Below are the code and all the weights of a small trained network. Each question names an input and a class and asks about switching units off, where a switched-off unit gives its printed mean instead of its output.

import numpy as np


def w(rows, s, z=0):
    codes = np.array(rows[::2]) - 128.0
    scale = np.full(codes.shape[1], s)
    scale[-1] = z or s
    return codes * scale


def norm(h):
    return h / np.sqrt((h * h).mean(-1, keepdims=True) + 1e-5)


def f(y):
    return y / 2 * (1 + np.tanh(0.7978845608 * (y + 0.044715 * y**3)))


def log_softmax(a):
    a = a - a.max(-1, keepdims=True)
    return a - np.log(np.exp(a).sum(-1, keepdims=True))


def net(x, mask):
    res = np.array(x, float).reshape(1, 7) / 4 @ E
    u = 0
    for l in range(2):
        y = f(norm(res) @ A[l][:, :-1].T + A[l][:, -1])
        res = res + np.where(mask[u : u + 12], y, B[l][:, -1]) @ B[l][:, :-1]
        u += 12
    return log_softmax(norm(res)[-1] @ U[:, :-1].T + U[:, -1])


A, B = {}, {}
E = w([
[137,129,130,130,123,132,131,130,127],'x0',
[127,129,125,125,123,132,134,133,122],'x1',
[148,248,142,142,160,138,92,93,61],'x2',
[117,127,153,134,175,207,94,171,157],'x3',
[134,127,125,122,120,133,118,121,134],'x4',
[127,98,64,220,100,109,73,180,114],'x5',
[128,121,128,127,126,135,134,130,114],'x6',
],0.012)
A[0] = w([
[136,140,150,130,179,101,127,61,85,105],'L0N0',
[123,105,108,174,67,71,147,82,126,93],'L0N1',
[116,86,87,174,105,100,101,186,137,96],'L0N2',
[85,43,171,112,136,140,215,113,164,88],'L0N3',
[112,65,77,193,140,130,116,168,136,118],'L0N4',
[110,128,121,82,131,142,131,215,141,90],'L0N5',
[127,69,167,49,109,128,189,141,217,150],'L0N6',
[128,169,95,167,116,122,55,166,69,28],'L0N7',
[177,142,151,143,104,127,132,141,148,125],'L0N8',
[124,172,43,212,101,124,49,202,85,1],'L0N9',
[101,131,165,127,206,255,74,232,176,222],'L0N10',
[132,170,162,128,111,164,124,110,76,125],'L0N11',
],0.0078,0.005)
B[0] = w([
[77,175,132,90,64,113,175,130,160,158],'L0N0',
[90,94,90,62,227,156,131,149,95,162],'L0N1',
[154,110,118,41,98,79,79,188,112,177],'L0N2',
[130,144,96,225,174,131,115,50,116,191],'L0N3',
[163,129,178,129,37,108,141,162,215,184],'L0N4',
[162,131,142,153,94,183,116,78,155,135],'L0N5',
[157,172,32,239,201,178,160,68,115,222],'L0N6',
[144,156,102,220,254,154,129,39,120,166],'L0N7',
[30,99,88,79,137,139,153,132,126,128],'L0N8',
[118,96,93,201,175,157,196,65,147,197],'L0N9',
[88,67,206,137,149,189,111,146,144,255],'L0N10',
[90,192,161,121,159,92,123,86,119,163],'L0N11',
],0.0067,0.0091)
A[1] = w([
[131,183,160,84,48,88,142,123,126,5],'L1N0',
[153,184,133,128,145,174,147,79,103,104],'L1N1',
[112,207,197,57,127,137,122,128,123,69],'L1N2',
[99,95,131,80,186,192,175,73,137,97],'L1N3',
[164,173,74,135,136,44,172,66,115,111],'L1N4',
[116,120,131,59,112,135,176,76,147,98],'L1N5',
[139,161,76,124,119,77,189,82,82,100],'L1N6',
[81,166,214,54,126,122,115,131,120,165],'L1N7',
[123,69,168,97,72,118,104,183,166,101],'L1N8',
[145,113,70,203,121,116,148,136,184,147],'L1N9',
[166,108,79,96,52,11,174,115,121,118],'L1N10',
[140,155,138,193,131,103,73,156,76,180],'L1N11',
],0.011,0.0031)
B[1] = w([
[111,88,203,116,108,99,160,108,167,157],'L1N0',
[105,75,132,112,144,147,84,179,137,227],'L1N1',
[157,78,174,109,115,109,113,206,109,204],'L1N2',
[141,190,97,162,154,106,103,107,109,223],'L1N3',
[125,113,98,117,26,105,178,115,145,254],'L1N4',
[108,125,140,168,117,133,140,113,156,165],'L1N5',
[129,114,121,155,56,109,144,103,165,232],'L1N6',
[190,142,145,117,139,54,131,138,64,197],'L1N7',
[115,120,93,88,83,132,164,120,153,175],'L1N8',
[113,161,156,74,120,122,117,134,95,244],'L1N9',
[121,175,125,96,253,186,72,145,87,202],'L1N10',
[125,132,101,110,142,157,171,75,173,164],'L1N11',
],0.013,0.0086)
U = w([
[110,160,29,163,70,101,180,47,123,231],'0',
[115,144,150,225,247,216,109,91,159,230],'1',
[148,123,222,94,41,28,175,131,106,53],'2',
[183,145,227,122,208,102,66,208,40,6],'3',
[107,123,54,26,190,136,76,198,80,98],'4',
[111,45,150,121,60,178,117,194,205,55],'5',
],0.015,0.0024)

Each question gives the input, the list of numbers given to net, and the class t.
The units are the neurons (one row each of A and B). Each row of codes is followed by its name. A weight is (code - 128) times the scale printed after its matrix; where a second scale follows, it is the last column's (A, B and U).
mask holds one flag per neuron, layer by layer. A switched-off neuron (its flag False) gives its mean, the last column of its row in B, instead of its output. The means were averaged over made-up inputs and are rounded, as every weight is.
A unit's drop is (log p(t) with every unit on - log p(t) with that unit switched off) / (log p(t) with every unit on - log p(t) with every unit switched off).
The circuit of an input: a set's keep is (log p(t) with only the set's units on - log p(t) with every unit switched off) / (log p(t) with every unit on - log p(t) with every unit switched off). Starting from the 12 units with the biggest drops (on a tie, the unit counted first), units are removed one at a time, each time the one whose removal leaves the highest keep (on an exact tie, the one counted first), for as long as the keep stays at least 0.8.
units of the circuit, in order: the units of the circuit, biggest drop first
top k neurons: the k neurons with the biggest drops, biggest first
top k neurons in layer l: the k neurons of layer l with the biggest drops, biggest first
drop of u: that unit's drop, to one decimal
input [6,-7,2,-7,8,-1,3], class 2: units of the circuit, in order -> L0N6
input [0,2,-2,4,6,0,-8], class 1: top 2 neurons -> L0N6, L1N4
input [-4,-1,-6,-3,6,0,1], class 0: top 2 neurons -> L0N6, L0N3
input [-6,-1,0,-6,-2,4,-7], class 4: top 2 neurons -> L1N10, L0N6
input [-1,-2,0,-6,1,8,-3], class 4: top 3 neurons -> L1N10, L0N6, L0N2
input [1,-1,-2,0,8,-8,7], class 0: top 2 neurons -> L0N10, L1N10
input [-6,-3,0,2,-4,4,3], class 5: top 4 neurons -> L0N4, L0N6, L0N2, L0N3
input [-3,-6,2,-7,-1,0,-4], class 2: top 3 neurons in layer 0 -> L0N6, L0N9, L0N3
input [3,-7,1,7,-2,-4,-1], class 3: top 3 neurons in layer 0 -> L0N9, L0N7, L0N3
input [0,-7,-5,0,5,1,6], class 4: top 2 neurons in layer 0 -> L0N2, L0N9
input [2,3,6,8,-1,0,-1], class 3: top 2 neurons in layer 1 -> L1N7, L1N2
input [7,7,-8,-1,3,3,4], class 4: top 2 neurons -> L0N10, L1N10
input [7,7,-2,4,8,-8,-5], class 1: drop of L0N6 -> 0.2
input [6,5,0,-6,6,3,-4], class 4: units of the circuit, in order -> L1N10
input [-2,7,6,-8,1,-1,-3], class 2: drop of L0N6 -> 0.3
input [1,-5,-1,-6,3,8,-4], class 4: drop of L1N10 -> 0.5
input [7,-4,-5,0,4,-7,2], class 0: top 2 neurons in layer 0 -> L0N10, L0N6
